Here is a tiny trained network, its code and every weight. The questions are about switching its units off for an input and a class, where a switched-off unit gives its printed mean instead of its output.

import numpy as np


def w(rows, s, z=0):
    codes = np.array(rows[::2]) - 128.0
    scale = np.full(codes.shape[1], s)
    scale[-1] = z or s
    return codes * scale


def f(y):
    return np.maximum(y, 0)


def log_softmax(a):
    a = a - a.max(-1, keepdims=True)
    return a - np.log(np.exp(a).sum(-1, keepdims=True))


def net(x, mask):
    res = np.array(x, float).reshape(1, 8) / 4 @ E
    y = f(res @ A[0][:, :-1].T + A[0][:, -1])
    res = res + np.where(mask, y, B[0][:, -1]) @ B[0][:, :-1]
    return log_softmax(res[-1] @ U[:, :-1].T + U[:, -1])


A, B = {}, {}
E = w([
[93,54,90,149,204,41,98,157],'x0',
[2,179,213,142,114,128,37,149],'x1',
[70,190,82,213,80,44,202,51],'x2',
[108,132,107,124,144,149,141,137],'x3',
[121,130,120,125,130,134,133,132],'x4',
[76,71,125,83,23,97,185,230],'x5',
[115,132,116,127,135,140,132,129],'x6',
[188,166,65,242,77,144,64,217],'x7',
],0.0069)
A[0] = w([
[73,73,124,113,213,73,138,130,173],'n1',
[67,92,128,95,182,90,158,103,238],'n2',
[133,147,71,116,167,178,110,85,239],'n3',
[71,177,156,157,152,144,104,110,154],'n4',
[95,109,155,30,126,105,180,63,76],'n5',
[98,80,149,112,36,103,200,212,86],'n6',
[182,115,98,130,132,129,195,141,78],'n7',
[109,97,137,53,120,128,171,78,53],'n8',
[93,104,129,59,50,110,208,192,68],'n9',
[60,122,85,92,93,162,155,212,195],'n10',
[103,77,159,194,93,77,170,102,190],'n11',
[144,141,110,187,73,133,139,235,95],'n12',
[181,154,88,177,94,122,132,166,41],'n13',
[146,74,165,92,153,161,66,173,131],'n14',
[167,166,77,228,127,180,62,134,95],'n15',
[57,145,130,131,127,157,61,107,75],'n16',
[78,62,90,124,55,69,153,189,217],'n17',
[166,156,108,140,207,146,62,37,45],'n18',
[176,76,198,107,148,229,96,176,146],'n19',
[209,79,60,109,117,173,210,146,78],'n20',
[170,81,150,50,139,221,73,153,73],'n21',
[182,139,98,104,145,181,202,110,167],'n22',
[181,107,116,151,149,138,167,108,30],'n23',
[68,222,72,164,75,102,157,67,140],'n24',
[124,105,105,167,132,56,114,150,255],'n25',
[39,157,185,153,100,158,84,165,66],'n26',
[93,41,161,124,63,135,169,155,51],'n27',
[122,171,150,91,78,181,176,89,100],'n28',
[142,56,77,121,170,62,130,129,115],'n29',
[65,179,106,201,25,73,247,44,90],'n30',
[106,119,169,138,110,152,72,97,205],'n31',
[182,193,119,101,79,184,151,109,152],'n32',
[48,124,173,127,100,128,72,150,42],'n33',
[133,190,182,42,69,181,144,68,157],'n34',
[64,173,178,145,107,173,124,168,116],'n35',
[176,100,104,122,135,119,164,120,84],'n36',
[119,109,193,77,153,112,198,58,72],'n37',
[101,126,99,203,154,97,117,35,127],'n38',
[134,176,153,116,12,208,189,117,173],'n39',
[159,135,40,179,40,147,82,203,90],'n40',
[147,162,168,191,254,179,91,40,93],'n41',
[49,166,191,144,148,130,68,145,43],'n42',
],0.0077,0.0049)
B[0] = w([
[159,132,114,178,196,127,33,140,190],'n1',
[146,94,203,150,171,118,50,137,206],'n2',
[222,133,141,98,104,93,90,128,191],'n3',
[170,79,127,109,86,66,142,97,172],'n4',
[44,108,214,230,162,221,80,79,187],'n5',
[182,214,101,39,71,149,118,40,198],'n6',
[111,66,143,207,55,84,192,75,162],'n7',
[78,118,208,215,118,182,120,66,165],'n8',
[155,250,114,57,96,175,102,55,192],'n9',
[219,159,72,51,106,123,88,95,194],'n10',
[162,92,105,75,178,139,132,192,191],'n11',
[42,171,203,198,161,204,54,83,180],'n12',
[57,129,190,192,87,166,137,82,161],'n13',
[81,93,66,44,143,134,177,186,177],'n14',
[89,135,198,168,167,233,64,96,187],'n15',
[131,88,126,167,66,73,164,68,154],'n16',
[253,197,143,57,126,122,89,121,222],'n17',
[149,247,82,16,20,166,179,74,180],'n18',
[73,68,102,72,154,159,207,198,193],'n19',
[116,54,123,188,48,51,189,77,189],'n20',
[60,100,149,98,114,168,209,220,183],'n21',
[138,64,149,165,88,72,108,119,188],'n22',
[132,110,135,151,39,97,186,85,144],'n23',
[120,71,158,41,145,161,211,203,214],'n24',
[173,101,145,129,197,111,98,179,200],'n25',
[122,34,77,202,57,76,184,79,168],'n26',
[170,215,141,78,76,192,124,61,164],'n27',
[153,114,114,153,227,91,29,146,168],'n28',
[142,97,80,159,130,72,88,128,169],'n29',
[62,97,155,73,146,183,214,249,245],'n30',
[168,82,119,144,122,81,131,140,173],'n31',
[194,67,43,144,204,31,73,159,180],'n32',
[161,80,116,176,67,86,170,68,157],'n33',
[146,124,83,181,221,115,51,146,193],'n34',
[151,31,105,188,81,67,158,82,165],'n35',
[147,78,134,195,73,108,204,98,154],'n36',
[56,113,226,208,148,217,86,75,181],'n37',
[144,180,128,61,127,139,136,221,189],'n38',
[222,109,38,121,234,54,34,186,207],'n39',
[54,130,202,220,172,237,82,84,193],'n40',
[200,225,109,18,41,162,125,80,206],'n41',
[119,61,119,157,53,71,173,82,164],'n42',
],0.0056,0.011)
U = w([
[152,230,107,61,59,154,127,64,75],'0',
[22,136,205,223,151,227,84,80,44],'1',
[112,56,109,202,31,20,208,76,34],'2',
[149,120,78,148,210,48,43,179,161],'3',
[34,113,128,67,128,177,242,255,32],'4',
[156,115,137,139,138,108,102,159,254],'5',
],0.0088,0.0056)

Each question gives the input, the list of numbers given to net, and the class t.
The units are the neurons (one row each of A and B). Each row of codes is followed by its name. A weight is (code - 128) times the scale printed after its matrix; where a second scale follows, it is the last column's (A, B and U).
mask holds one flag per neuron, in row order. A switched-off neuron (its flag False) gives its mean, the last column of its row in B, instead of its output. The means were averaged over made-up inputs and are rounded, as every weight is.
A unit's drop is (log p(t) with every unit on - log p(t) with that unit switched off) / (log p(t) with every unit on - log p(t) with every unit switched off).
The circuit of an input: a set's keep is (log p(t) with only the set's units on - log p(t) with every unit switched off) / (log p(t) with every unit on - log p(t) with every unit switched off). Starting from the 12 units with the biggest drops (on a tie, the unit counted first), units are removed one at a time, each time the one whose removal leaves the highest keep (on an exact tie, the one counted first), for as long as the keep stays at least 0.8.
circuit, biggest first: the units of the circuit, biggest drop first
unit that matters most: the unit with the biggest drop
k most important neurons: the k neurons with the biggest drops, biggest first
drop when u is switched off: that unit's drop, to one decimal
input [-3,-6,-5,5,3,-4,4,-7], class 1: circuit, biggest first => (n37 n5)
input [-8,-5,3,-8,1,1,3,2], class 3: circuit, biggest first => (n39 n32)
input [-6,-8,-3,8,8,-6,2,8], class 1: unit that matters most => n15
input [-4,7,6,-3,5,6,-1,3], class 2: 3 most important neurons => (n26 n35 n33)
input [1,2,4,8,5,-6,-8,3], class 0: circuit, biggest first => (n41 n18)
input [6,7,7,-7,8,8,-3,-8], class 0: 3 most important neurons => (n17 n6 n9)
input [5,1,8,-6,-6,6,2,-7], class 4: 2 most important neurons => (n30 n11)
input [8,-7,7,-6,7,7,8,-8], class 1: circuit, biggest first => (n5 n37)
input [-3,0,-8,5,8,6,8,8], class 1: 2 most important neurons => (n40 n12)
input [3,-3,-8,4,5,3,4,7], class 4: 2 most important neurons => (n19 n14)
input [-3,8,-5,-3,-2,-8,5,-6], class 0: 2 most important neurons => (n41 n18)
input [-8,-8,-3,-8,-5,-6,2,8], class 1: 2 most important neurons => (n15 n40)
input [-4,-4,6,5,-5,6,-7,2], class 0: 3 most important neurons => (n6 n9 n17)
input [-3,0,3,5,4,7,3,-3], class 0: circuit, biggest first => (n9)
input [4,-3,-8,-1,5,2,0,8], class 1: circuit, biggest first => (n40 n12)
input [-4,-8,2,0,2,4,7,-5], class 2: 2 most important neurons => (n20 n7)
input [-8,7,3,7,-2,1,1,-3], class 3: 2 most important neurons => (n39 n34)
input [3,-6,1,-6,4,6,-1,-3], class 0: circuit, biggest first => (n9 n6)
input [-8,-3,7,-5,-8,2,8,4], class 3: 3 most important neurons => (n39 n32 n28)
input [-7,2,1,-2,6,7,7,-8], class 1: unit that matters most => n5
input [-3,4,6,8,6,-8,7,1], class 0: 2 most important neurons => (n41 n18)
input [2,-1,6,6,-6,5,7,1], class 4: 3 most important neurons => (n30 n24 n41)
input [-6,5,7,-8,4,-2,2,8], class 1: drop when n13 is switched off => 0.1
input [-1,-2,5,7,-6,5,6,7], class 1: drop when n40 is switched off => 0.7
input [-4,1,-7,3,6,-2,3,1], class 4: drop when n21 is switched off => 0.4
